Below is a small trained network, with its code and all its weights. Each question gives an input and a target symbol and asks what happens when units are switched off, that is, made to give their printed mean instead of their output.

import numpy as np


def w(rows, s, z=0):
    codes = np.array(rows[::2]) - 128.0
    scale = np.full(codes.shape[1], s)
    scale[-1] = z or s
    return codes * scale


def norm(h):
    return h / np.sqrt((h * h).mean(-1, keepdims=True) + 1e-5)


def f(y):
    return y / 2 * (1 + np.tanh(0.7978845608 * (y + 0.044715 * y**3)))


def softmax(a):
    e = np.exp(a - a.max(-1, keepdims=True))
    return e / e.sum(-1, keepdims=True)


def log_softmax(a):
    a = a - a.max(-1, keepdims=True)
    return a - np.log(np.exp(a).sum(-1, keepdims=True))


def net(x, mask):
    ids = ['ΓΔΘΛαβεζημστφψω'.index(c) for c in x.split()]
    T = len(ids)
    res = E[ids] + P[:T]
    u = 0
    for l in range(2):
        q, k, v = (norm(res) @ M[l].T for M in (Q, K, V))
        z = softmax(np.where(np.tri(T) > 0, q @ k.T / 3**0.5, -1e9)) @ v
        res = res + np.where(mask[u], z, O[l][:, -1]) @ O[l][:, :-1]
        u += 1
        y = f(norm(res) @ A[l][:, :-1].T + A[l][:, -1])
        res = res + np.where(mask[u : u + 4], y, B[l][:, -1]) @ B[l][:, :-1]
        u += 4
    return log_softmax(norm(res)[-1] @ U[:, :-1].T + U[:, -1])


Q, K, V, O, A, B = {}, {}, {}, {}, {}, {}
E = w([
[149,141,131,109],'Γ',
[131,97,117,139],'Δ',
[148,131,121,136],'Θ',
[131,167,101,67],'Λ',
[87,104,142,169],'α',
[153,118,120,147],'β',
[188,34,116,83],'ε',
[152,136,117,105],'ζ',
[154,142,111,101],'η',
[129,106,117,129],'μ',
[95,120,122,113],'σ',
[154,147,118,101],'τ',
[133,149,112,167],'φ',
[77,71,3,142],'ψ',
[136,154,125,142],'ω',
],0.04)
P = w([
[121,254,213,102],'0',
[134,116,36,118],'1',
[128,124,41,124],'2',
[124,129,42,123],'3',
[122,129,46,127],'4',
[122,131,45,127],'5',
[124,126,48,129],'6',
[127,136,54,124],'7',
[124,139,56,124],'8',
[128,138,54,120],'9',
[126,143,54,119],'10',
[127,147,60,118],'11',
[129,144,61,118],'12',
[126,139,55,120],'13',
],0.0072)
Q[0] = w([
[149,105,129,9],'L0H0',
[166,239,156,60],'L0H0',
[109,116,165,102],'L0H0',
],0.014)
K[0] = w([
[174,86,213,39],'L0H0',
[159,169,254,131],'L0H0',
[53,76,176,69],'L0H0',
],0.0095)
V[0] = w([
[91,170,253,194],'L0H0',
[154,141,156,225],'L0H0',
[101,82,195,102],'L0H0',
],0.006)
O[0] = w([
[2,83,182,166,3],'L0H0',
[173,127,162,167,122],'L0H0',
[58,182,183,77,47],'L0H0',
],0.0052,0.0045)
A[0] = w([
[162,4,109,110,1],'L0N0',
[190,108,178,118,171],'L0N1',
[130,88,171,21,148],'L0N2',
[64,126,131,32,188],'L0N3',
],0.011,0.0052)
B[0] = w([
[59,209,131,67,222],'L0N0',
[91,45,122,69,202],'L0N1',
[7,161,50,158,236],'L0N2',
[12,48,103,166,251],'L0N3',
],0.011,0.0025)
Q[1] = w([
[34,109,147,161],'L1H0',
[125,103,89,132],'L1H0',
[182,116,213,248],'L1H0',
],0.015)
K[1] = w([
[55,38,3,109],'L1H0',
[132,158,128,81],'L1H0',
[179,108,48,202],'L1H0',
],0.013)
V[1] = w([
[44,65,217,254],'L1H0',
[134,49,43,69],'L1H0',
[223,116,129,196],'L1H0',
],0.0083)
O[1] = w([
[195,20,77,118,17],'L1H0',
[106,69,180,73,254],'L1H0',
[24,76,2,61,77],'L1H0',
],0.0059,0.0035)
A[1] = w([
[255,131,93,87,46],'L1N0',
[138,155,72,177,251],'L1N1',
[72,112,185,162,225],'L1N2',
[147,78,114,155,233],'L1N3',
],0.013,0.0032)
B[1] = w([
[75,95,208,105,219],'L1N0',
[221,153,147,208,253],'L1N1',
[162,118,200,147,156],'L1N2',
[137,105,250,77,184],'L1N3',
],0.012,0.0073)
U = w([
[112,137,231,238,52],'Γ',
[139,87,138,108,141],'Δ',
[110,103,5,159,174],'Θ',
[132,153,172,124,111],'Λ',
[196,93,150,128,54],'α',
[65,63,48,30,11],'β',
[92,161,126,79,179],'ε',
[123,172,160,112,161],'ζ',
[128,200,122,120,156],'η',
[35,99,144,186,254],'μ',
[130,126,161,120,88],'σ',
[145,207,156,153,171],'τ',
[236,111,85,95,47],'φ',
[42,184,56,104,223],'ψ',
[204,168,117,235,118],'ω',
],0.021,0.0064)

Each question gives the input, a string of symbols that net reads in full, and the target symbol t.
The units are the heads (3 rows each of Q, K, V and O) and the neurons (one row each of A and B). Each row of codes is followed by its name. A weight is (code - 128) times the scale printed after its matrix; where a second scale follows, it is the last column's (O, A, B and U).
mask holds one flag per unit, layer by layer, with each layer's heads first. A switched-off unit (its flag False) gives its mean, the last column of its rows in O or B, instead of its output. The means were averaged over made-up inputs and are rounded, as every weight is.
A unit's drop is (log p(t) with every unit on - log p(t) with that unit switched off) / (log p(t) with every unit on - log p(t) with every unit switched off).
The circuit of an input: a set's keep is (log p(t) with only the set's units on - log p(t) with every unit switched off) / (log p(t) with every unit on - log p(t) with every unit switched off). Starting from all 10 units, units are removed one at a time, each time the one whose removal leaves the highest keep (on an exact tie, the one counted first), for as long as the keep stays at least 0.8.
circuit, biggest first: the units of the circuit, biggest drop first
unit that matters most: the unit with the biggest drop
k most important neurons: the k neurons with the biggest drops, biggest first
top k neurons in layer l: the k neurons of layer l with the biggest drops, biggest first
input Δ Δ Γ ε φ τ Θ Δ ε, target β: circuit, biggest first : [L0N0; L0N2]
input τ σ α φ β ψ ε ω α σ Γ τ η, target τ: circuit, biggest first : [L1H0]
input Γ ε ω ζ φ φ Λ τ φ ψ μ β Γ, target Γ: 3 most important neurons : [L1N2; L0N3; L0N2]
input Θ μ Λ α φ φ Λ ψ ψ φ μ φ τ μ, target Θ: 4 most important neurons : [L0N0; L0N3; L0N2; L1N3]
input φ ψ Θ ω τ α Λ ζ Λ β μ, target φ: top 3 neurons in layer 0 : [L0N3; L0N2; L0N0]
input α φ τ ψ φ Λ μ φ α Λ ω φ η τ, target α: circuit, biggest first : [L1H0; L1N0; L0N3]
input Θ Γ φ ψ τ σ ζ, target Θ: 2 most important neurons : [L0N2; L0N3]
input φ σ φ μ Θ, target α: circuit, biggest first : [L0N2; L1N3; L0N0]
input ε β α ω τ φ ω ζ Γ ω σ β ω Δ, target ε: top 2 neurons in layer 0 : [L0N0; L0N3]
input β Γ Γ Θ ε α ε ζ ψ τ, target β: 2 most important neurons : [L0N1; L0N2]
input Δ ω Λ τ Θ α ε β ω, target ω: 2 most important neurons : [L1N1; L0N0]
input ω ψ τ, target ω: circuit, biggest first : [L1H0; L0H0]
input Θ Λ ε σ τ, target Θ: circuit, biggest first : [L1H0; L0N2; L0H0]
input ψ η ε α ε ψ τ Θ σ ζ, target ψ: unit that matters most : L1H0
input Θ μ β Γ, target Θ: circuit, biggest first : [L0N2; L1H0; L0H0; L0N0]
input ε ε β ψ ζ Θ α Θ ψ ζ η τ, target ε: 3 most important neurons : [L1N1; L0N0; L0N1]
input φ ψ μ φ τ μ, target φ: 2 most important neurons : [L0N2; L0N3]
input ψ Γ ε φ β α τ Γ, target ψ: 2 most important neurons : [L1N1; L1N3]
input ε φ φ Δ τ μ μ τ Γ, target ε: circuit, biggest first : [L1N1; L0N1]
input μ β φ β Δ φ φ Γ τ φ ζ α η, target μ: 2 most important neurons : [L0N3; L0N2]
input ω σ Γ ε α α ε σ φ ψ Γ η ζ η, target ω: circuit, biggest first : [L1H0; L1N1]
input ω ζ β Δ μ, target ω: circuit, biggest first : [L1H0; L0N3]
input β σ Θ ψ Γ Δ φ φ σ σ Λ η η, target β: unit that matters most : L0N3
input φ β α φ ζ η φ Δ, target φ: circuit, biggest first : [L0N3; L1H0; L0H0; L0N2]
input Δ τ ζ, target Δ: circuit, biggest first : [L1H0; L0H0; L1N0; L0N0]
input φ φ Γ ψ Γ τ ψ τ, target φ: circuit, biggest first : [L1H0; L0H0; L0N0]
input φ ψ Δ φ β τ β Γ ζ Γ, target φ: 3 most important neurons : [L0N2; L0N3; L1N1]
input Γ τ μ ω η ζ Γ τ τ η, target Γ: unit that matters most : L1H0
input β τ Γ μ Λ μ φ ζ, target β: 2 most important neurons : [L0N3; L0N1]
